Here is a tiny trained network, its code and every weight. The questions are about switching its units off for an input and a class, where a switched-off unit gives its printed mean instead of its output.

import numpy as np


def w(rows, s, z=0):
    codes = np.array(rows[::2]) - 128.0
    scale = np.full(codes.shape[1], s)
    scale[-1] = z or s
    return codes * scale


def f(y):
    return y / 2 * (1 + np.tanh(0.7978845608 * (y + 0.044715 * y**3)))


def log_softmax(a):
    a = a - a.max(-1, keepdims=True)
    return a - np.log(np.exp(a).sum(-1, keepdims=True))


def net(x, mask):
    res = np.array(x, float).reshape(1, 6) / 4 @ E
    y = f(res @ A[0][:, :-1].T + A[0][:, -1])
    res = res + np.where(mask, y, B[0][:, -1]) @ B[0][:, :-1]
    return log_softmax(res[-1] @ U[:, :-1].T + U[:, -1])


A, B = {}, {}
E = w([
[164,76,174,95,86,166,4,173,159,111,63,98],'x0',
[54,121,120,191,177,78,81,160,111,124,33,173],'x1',
[122,104,126,126,143,123,125,131,126,128,139,111],'x2',
[115,150,131,136,117,146,131,116,150,120,119,141],'x3',
[89,58,182,109,82,101,147,74,52,56,134,155],'x4',
[101,126,118,163,124,156,127,126,138,113,135,112],'x5',
],0.014)
A[0] = w([
[196,106,118,77,31,175,129,110,171,127,179,74,145],'n0',
[127,169,56,196,206,81,177,105,147,195,125,183,234],'n1',
[149,67,197,132,2,120,101,105,94,91,128,120,86],'n2',
[186,152,125,130,147,161,94,208,225,187,116,67,254],'n3',
[168,127,127,125,116,153,187,86,132,153,209,115,195],'n4',
[65,104,141,156,115,64,183,60,64,79,159,189,101],'n5',
[103,67,164,114,58,107,149,83,75,43,124,164,203],'n6',
[150,156,88,112,136,142,188,74,111,136,195,134,178],'n7',
[159,162,124,111,152,161,179,88,118,119,231,129,192],'n8',
],0.0088,0.0043)
B[0] = w([
[85,134,199,168,10,61,230,114,108,170,251,133,213],'n0',
[149,207,74,101,167,83,141,158,217,197,162,31,238],'n1',
[90,90,110,63,90,182,126,83,139,61,140,101,191],'n2',
[113,191,144,213,164,122,117,206,72,160,175,231,248],'n3',
[187,124,135,161,158,203,82,119,123,85,87,179,203],'n4',
[35,123,67,133,79,88,218,116,70,155,158,253,204],'n5',
[2,65,123,102,111,133,164,46,48,60,77,135,205],'n6',
[152,81,75,99,209,167,70,166,114,91,75,116,206],'n7',
[183,106,90,138,220,191,46,152,110,58,49,200,210],'n8',
],0.0083,0.019)
U = w([
[186,147,119,143,162,152,24,155,155,121,87,140,247],'0',
[110,140,117,150,84,87,196,123,105,163,193,179,157],'1',
[130,87,93,99,133,158,96,101,120,76,35,144,74],'2',
[126,121,170,94,66,130,180,67,139,101,177,70,2],'3',
[141,169,81,103,139,90,174,124,199,171,161,6,120],'4',
],0.013,0.0036)

Each question gives the input, the list of numbers given to net, and the class t.
The units are the neurons (one row each of A and B). Each row of codes is followed by its name. A weight is (code - 128) times the scale printed after its matrix; where a second scale follows, it is the last column's (A, B and U).
mask holds one flag per neuron, in row order. A switched-off neuron (its flag False) gives its mean, the last column of its row in B, instead of its output. The means were averaged over made-up inputs and are rounded, as every weight is.
A unit's drop is (log p(t) with every unit on - log p(t) with that unit switched off) / (log p(t) with every unit on - log p(t) with every unit switched off).
The circuit of an input: a set's keep is (log p(t) with only the set's units on - log p(t) with every unit switched off) / (log p(t) with every unit on - log p(t) with every unit switched off). Starting from all 9 units, units are removed one at a time, each time the one whose removal leaves the highest keep (on an exact tie, the one counted first), for as long as the keep stays at least 0.8.
circuit, biggest first: the units of the circuit, biggest drop first
unit that matters most: the unit with the biggest drop
k most important neurons: the k neurons with the biggest drops, biggest first
drop of u: that unit's drop, to one decimal
input [1,0,-8,-2,-6,-4], class 1: 3 most important neurons => n8; n3; n7
input [2,-3,-3,-8,-8,3], class 1: circuit, biggest first => n0
input [1,0,-7,2,6,2], class 3: circuit, biggest first => n8; n3
input [0,-5,-6,5,-2,-3], class 0: 2 most important neurons => n5; n8
input [1,2,-5,-6,4,-8], class 2: 2 most important neurons => n0; n3
input [-1,7,-8,8,-8,-6], class 4: 2 most important neurons => n1; n8
input [2,0,0,3,1,-7], class 3: 3 most important neurons => n8; n7; n3
input [1,1,-2,3,2,6], class 2: 4 most important neurons => n0; n3; n1; n5
input [0,-3,-7,4,-4,3], class 0: 2 most important neurons => n5; n6
input [2,-3,-1,1,8,-3], class 3: 2 most important neurons => n2; n3
input [0,8,-8,6,-7,4], class 4: 3 most important neurons => n1; n8; n4
input [2,0,-7,7,2,-4], class 3: 2 most important neurons => n8; n7
input [1,2,-7,7,7,-4], class 2: 3 most important neurons => n0; n6; n3
input [0,-3,-3,-1,7,-7], class 2: unit that matters most => n6
input [-5,0,-2,6,-7,8], class 0: 2 most important neurons => n0; n8
input [-1,2,1,6,-5,3], class 4: 2 most important neurons => n8; n1
input [-8,-5,8,8,1,7], class 2: 2 most important neurons => n5; n3
input [-5,1,3,-4,-5,2], class 4: drop of n1 => 1.5
input [-7,8,-5,8,-2,8], class 4: drop of n1 => 0.8
input [-6,3,5,2,-5,3], class 4: drop of n0 => 0.0
input [6,-7,-3,-7,-3,1], class 1: drop of n0 => 1.0
input [-1,-6,-2,3,6,-3], class 2: unit that matters most => n8
